Below is a small trained network, with its code and all its weights. Each question gives an input and a target symbol and asks what happens when units are switched off, that is, made to give their printed mean instead of their output.

import numpy as np


def w(rows, s, z=0):
    codes = np.array(rows[::2]) - 128.0
    scale = np.full(codes.shape[1], s)
    scale[-1] = z or s
    return codes * scale


def f(y):
    return np.maximum(y, 0)


def softmax(a):
    e = np.exp(a - a.max(-1, keepdims=True))
    return e / e.sum(-1, keepdims=True)


def log_softmax(a):
    a = a - a.max(-1, keepdims=True)
    return a - np.log(np.exp(a).sum(-1, keepdims=True))


def net(x, mask):
    ids = ['ΔΘΠΦΩαβεζηλμξστ'.index(c) for c in x.split()]
    T = len(ids)
    res = E[ids] + P[:T]
    u = 0
    for l in range(3):
        q, k, v = (res @ M[l].T for M in (Q, K, V))
        z = softmax(np.where(np.tri(T) > 0, q @ k.T / 2**0.5, -1e9)) @ v
        res = res + np.where(mask[u], z, O[l][:, -1]) @ O[l][:, :-1]
        u += 1
        y = f(res @ A[l][:, :-1].T + A[l][:, -1])
        res = res + np.where(mask[u : u + 4], y, B[l][:, -1]) @ B[l][:, :-1]
        u += 4
    return log_softmax(res[-1] @ U[:, :-1].T + U[:, -1])


Q, K, V, O, A, B = {}, {}, {}, {}, {}, {}
E = w([
[157,72,91,56,169,114,108,95,112,147,171,137],'Δ',
[133,64,83,117,94,104,126,117,96,239,61,116],'Θ',
[167,176,132,83,82,195,165,101,121,103,147,140],'Π',
[154,59,112,94,168,131,174,30,137,186,90,162],'Φ',
[70,159,204,84,103,55,164,147,76,21,160,71],'Ω',
[149,87,100,93,83,144,100,178,125,147,212,158],'α',
[164,135,176,27,108,161,90,144,168,92,184,239],'β',
[227,61,73,65,185,222,166,111,109,161,153,153],'ε',
[102,156,149,207,136,43,181,86,136,180,146,141],'ζ',
[172,107,117,77,75,133,222,182,168,203,45,142],'η',
[127,132,88,123,191,102,110,121,133,56,95,172],'λ',
[55,107,101,169,126,5,76,191,118,162,101,88],'μ',
[118,128,187,94,163,155,124,108,112,169,158,106],'ξ',
[116,127,176,143,111,106,50,120,86,155,150,153],'σ',
[138,68,175,76,82,90,92,127,154,146,230,200],'τ',
],0.017)
P = w([
[132,68,194,168,97,187,77,154,147,66,158,64],'0',
[60,137,155,107,172,110,138,118,95,154,117,201],'1',
[108,157,106,106,96,78,71,72,236,198,62,87],'2',
[217,150,179,154,127,85,131,141,110,108,103,105],'3',
[57,159,149,99,162,109,170,128,93,136,83,199],'4',
[102,194,103,96,32,28,63,87,168,153,66,86],'5',
[249,192,169,132,130,46,168,158,123,91,118,123],'6',
],0.013)
Q[0] = w([
[115,126,74,157,75,166,88,78,163,95,117,97],'L0H0',
[5,156,59,104,129,177,124,130,160,128,132,183],'L0H0',
],0.021)
K[0] = w([
[167,112,94,115,127,69,115,11,43,220,165,132],'L0H0',
[78,2,157,211,181,159,93,139,130,240,253,61],'L0H0',
],0.012)
V[0] = w([
[154,173,1,175,176,138,204,61,44,151,211,10],'L0H0',
[129,154,246,43,63,214,169,76,89,243,157,71],'L0H0',
],0.0074)
O[0] = w([
[162,78,144,66,52,162,172,94,72,190,200,89,1],'L0H0',
[104,170,159,148,93,56,143,203,201,140,254,137,253],'L0H0',
],0.0092,0.0057)
A[0] = w([
[156,152,62,105,60,185,126,117,135,130,146,86,40],'L0N0',
[74,160,106,192,108,247,59,186,96,167,149,73,2],'L0N1',
[37,153,130,130,138,67,175,86,149,113,87,148,64],'L0N2',
[27,110,59,64,144,83,168,83,82,141,127,144,93],'L0N3',
],0.011,0.0031)
B[0] = w([
[102,136,100,137,165,155,92,138,192,86,87,172,137],'L0N0',
[105,143,125,172,120,89,136,174,2,151,200,130,135],'L0N1',
[154,96,93,70,132,177,104,131,119,110,146,134,252],'L0N2',
[148,167,190,158,141,134,146,127,149,130,175,183,182],'L0N3',
],0.0093,0.013)
Q[1] = w([
[34,159,96,94,144,125,223,155,37,159,165,226],'L1H0',
[11,111,6,85,121,202,118,112,134,155,149,177],'L1H0',
],0.013)
K[1] = w([
[20,52,119,248,166,210,182,67,160,84,169,56],'L1H0',
[113,28,81,197,212,132,31,138,97,209,207,106],'L1H0',
],0.012)
V[1] = w([
[80,5,155,81,129,74,181,146,156,90,92,107],'L1H0',
[98,136,170,44,192,127,90,200,113,183,112,76],'L1H0',
],0.014)
O[1] = w([
[225,81,212,51,176,92,127,185,198,152,49,176,149],'L1H0',
[167,213,97,126,200,207,177,130,151,245,106,3,253],'L1H0',
],0.0062,0.0044)
A[1] = w([
[165,68,136,171,75,232,207,206,147,16,119,79,2],'L1N0',
[24,122,83,176,151,219,160,135,1,116,153,236,51],'L1N1',
[109,182,59,36,172,107,172,70,150,104,160,177,77],'L1N2',
[189,37,103,19,130,124,4,111,28,74,165,26,162],'L1N3',
],0.0079,0.0038)
B[1] = w([
[176,185,2,150,200,75,235,78,134,132,148,172,143],'L1N0',
[124,96,235,57,114,167,121,108,85,196,52,139,184],'L1N1',
[96,127,114,138,75,102,93,158,105,192,104,88,254],'L1N2',
[114,180,126,125,118,231,91,105,183,218,127,115,167],'L1N3',
],0.008,0.0077)
Q[2] = w([
[162,139,127,136,88,124,72,42,183,74,111,58],'L2H0',
[3,127,136,74,165,152,146,136,123,152,103,168],'L2H0',
],0.016)
K[2] = w([
[139,190,104,52,177,14,80,16,77,139,150,109],'L2H0',
[77,38,165,255,221,155,94,121,188,194,173,163],'L2H0',
],0.013)
V[2] = w([
[195,108,13,254,21,24,188,245,55,239,6,208],'L2H0',
[156,23,172,159,137,24,60,108,54,165,137,1],'L2H0',
],0.0062)
O[2] = w([
[88,60,168,184,212,112,61,59,114,166,197,120,253],'L2H0',
[21,117,136,167,181,77,201,122,254,71,89,147,76],'L2H0',
],0.0094,0.00051)
A[2] = w([
[166,171,160,89,105,109,139,134,80,126,119,81,2],'L2N0',
[133,102,144,125,147,99,156,94,158,80,114,197,58],'L2N1',
[144,103,159,196,107,94,162,106,89,1,109,82,79],'L2N2',
[109,19,180,121,83,110,165,132,101,102,124,93,48],'L2N3',
],0.015,0.00096)
B[2] = w([
[81,77,113,158,144,96,199,97,141,133,144,155,254],'L2N0',
[175,120,107,136,66,203,159,145,120,52,140,69,235],'L2N1',
[121,128,191,120,145,182,126,109,171,195,180,248,166],'L2N2',
[109,96,78,24,195,51,47,102,62,160,61,106,192],'L2N3',
],0.011,0.012)
U = w([
[115,202,79,16,112,154,99,89,237,204,172,75,137],'Δ',
[76,119,90,96,129,71,96,82,166,181,125,97,143],'Θ',
[124,128,143,153,87,87,138,90,101,129,190,124,202],'Π',
[145,114,131,56,162,135,137,125,102,106,142,65,147],'Φ',
[152,150,124,98,220,77,198,127,142,112,131,170,87],'Ω',
[86,138,151,115,169,230,101,207,78,178,188,109,125],'α',
[127,201,49,113,253,125,103,170,114,60,142,200,200],'β',
[95,109,19,97,209,206,138,172,102,166,171,146,3],'ε',
[124,84,124,126,192,169,115,98,164,128,136,227,79],'ζ',
[212,165,224,102,227,99,151,165,111,164,154,120,152],'η',
[143,178,132,145,215,207,151,70,114,122,98,134,187],'λ',
[63,128,133,169,179,197,133,174,118,153,100,124,140],'μ',
[76,125,159,133,220,192,178,165,150,109,215,68,133],'ξ',
[85,172,210,127,157,172,128,171,114,176,115,169,110],'σ',
[173,135,196,144,113,169,138,168,132,117,152,126,151],'τ',
],0.0046,0.0044)

Each question gives the input, a string of symbols that net reads in full, and the target symbol t.
The units are the heads (2 rows each of Q, K, V and O) and the neurons (one row each of A and B). Each row of codes is followed by its name. A weight is (code - 128) times the scale printed after its matrix; where a second scale follows, it is the last column's (O, A, B and U).
mask holds one flag per unit, layer by layer, with each layer's heads first. A switched-off unit (its flag False) gives its mean, the last column of its rows in O or B, instead of its output. The means were averaged over made-up inputs and are rounded, as every weight is.
A unit's drop is (log p(t) with every unit on - log p(t) with that unit switched off) / (log p(t) with every unit on - log p(t) with every unit switched off).
The circuit of an input: a set's keep is (log p(t) with only the set's units on - log p(t) with every unit switched off) / (log p(t) with every unit on - log p(t) with every unit switched off). Starting from the 12 units with the biggest drops (on a tie, the unit counted first), units are removed one at a time, each time the one whose removal leaves the highest keep (on an exact tie, the one counted first), for as long as the keep stays at least 0.8.
circuit, biggest first: the units of the circuit, biggest drop first
most important unit: the unit with the biggest drop
top k neurons: the k neurons with the biggest drops, biggest first
top k neurons in layer l: the k neurons of layer l with the biggest drops, biggest first
input η Θ ζ ζ ζ, target α: circuit, biggest first -> [L0N2, L2H0, L1N0, L1N2]
input Φ Θ Ω Θ, target Ω: circuit, biggest first -> [L2N0, L2H0, L0N2, L1H0]
input Π ε ζ ζ ξ ζ α, target Π: circuit, biggest first -> [L1H0, L2H0, L0H0, L2N0]
input ε β Δ β Φ, target Π: most important unit -> L2H0
input η Δ Δ Ω, target Ω: circuit, biggest first -> [L2N0, L2H0, L1N2]
input ξ λ ζ ξ Θ, target Δ: circuit, biggest first -> [L1H0, L2H0]
input ζ Φ ζ Δ ξ Ω, target Δ: circuit, biggest first -> [L0N2, L1N3]
input ζ Δ Θ Δ, target Δ: circuit, biggest first -> [L1N3, L0H0]
input ζ Θ Δ Θ Δ α ζ, target ζ: circuit, biggest first -> [L2N2, L1H0, L0N2, L0H0]
input ζ Θ η Δ σ, target Φ: top 4 neurons -> [L2N1, L2N3, L0N2, L1N1]
input Δ ξ η Ω ξ, target Ω: circuit, biggest first -> [L2H0, L2N0, L1N3]
input Δ β ξ Φ ζ Π σ, target Π: circuit, biggest first -> [L2H0, L1H0, L2N0]
input σ ζ ζ ζ, target ζ: circuit, biggest first -> [L2N2, L1H0, L2H0]
input ε Θ ζ λ α, target Π: top 2 neurons in layer 1 -> [L1N3, L1N0]
input ξ ζ β Φ, target β: circuit, biggest first -> [L0H0]
input Φ ζ β ζ Δ, target τ: top 4 neurons -> [L0N2, L2N1, L0N3, L2N3]
input α β η λ Δ, target σ: top 4 neurons -> [L1N1, L1N2, L0N1, L0N2]
input ζ β η μ, target η: circuit, biggest first -> [L1H0, L2H0]
input Δ β ζ β λ, target Ω: top 4 neurons -> [L1N3, L2N0, L1N2, L0N3]
input Θ α ξ ζ β, target ξ: top 3 neurons -> [L0N2, L2N1, L0N1]
input Θ ξ Δ Θ β, target ξ: top 2 neurons in layer 2 -> [L2N1, L2N3]
input Π ξ ξ η Ω, target Θ: top 3 neurons -> [L1N1, L2N3, L0N2]
input η ζ ε Ω Δ, target α: top 2 neurons in layer 1 -> [L1N0, L1N2]
input Θ τ ζ ζ Θ, target ξ: top 2 neurons in layer 2 -> [L2N1, L2N3]
input ε Φ Θ ξ, target ξ: most important unit -> L1H0
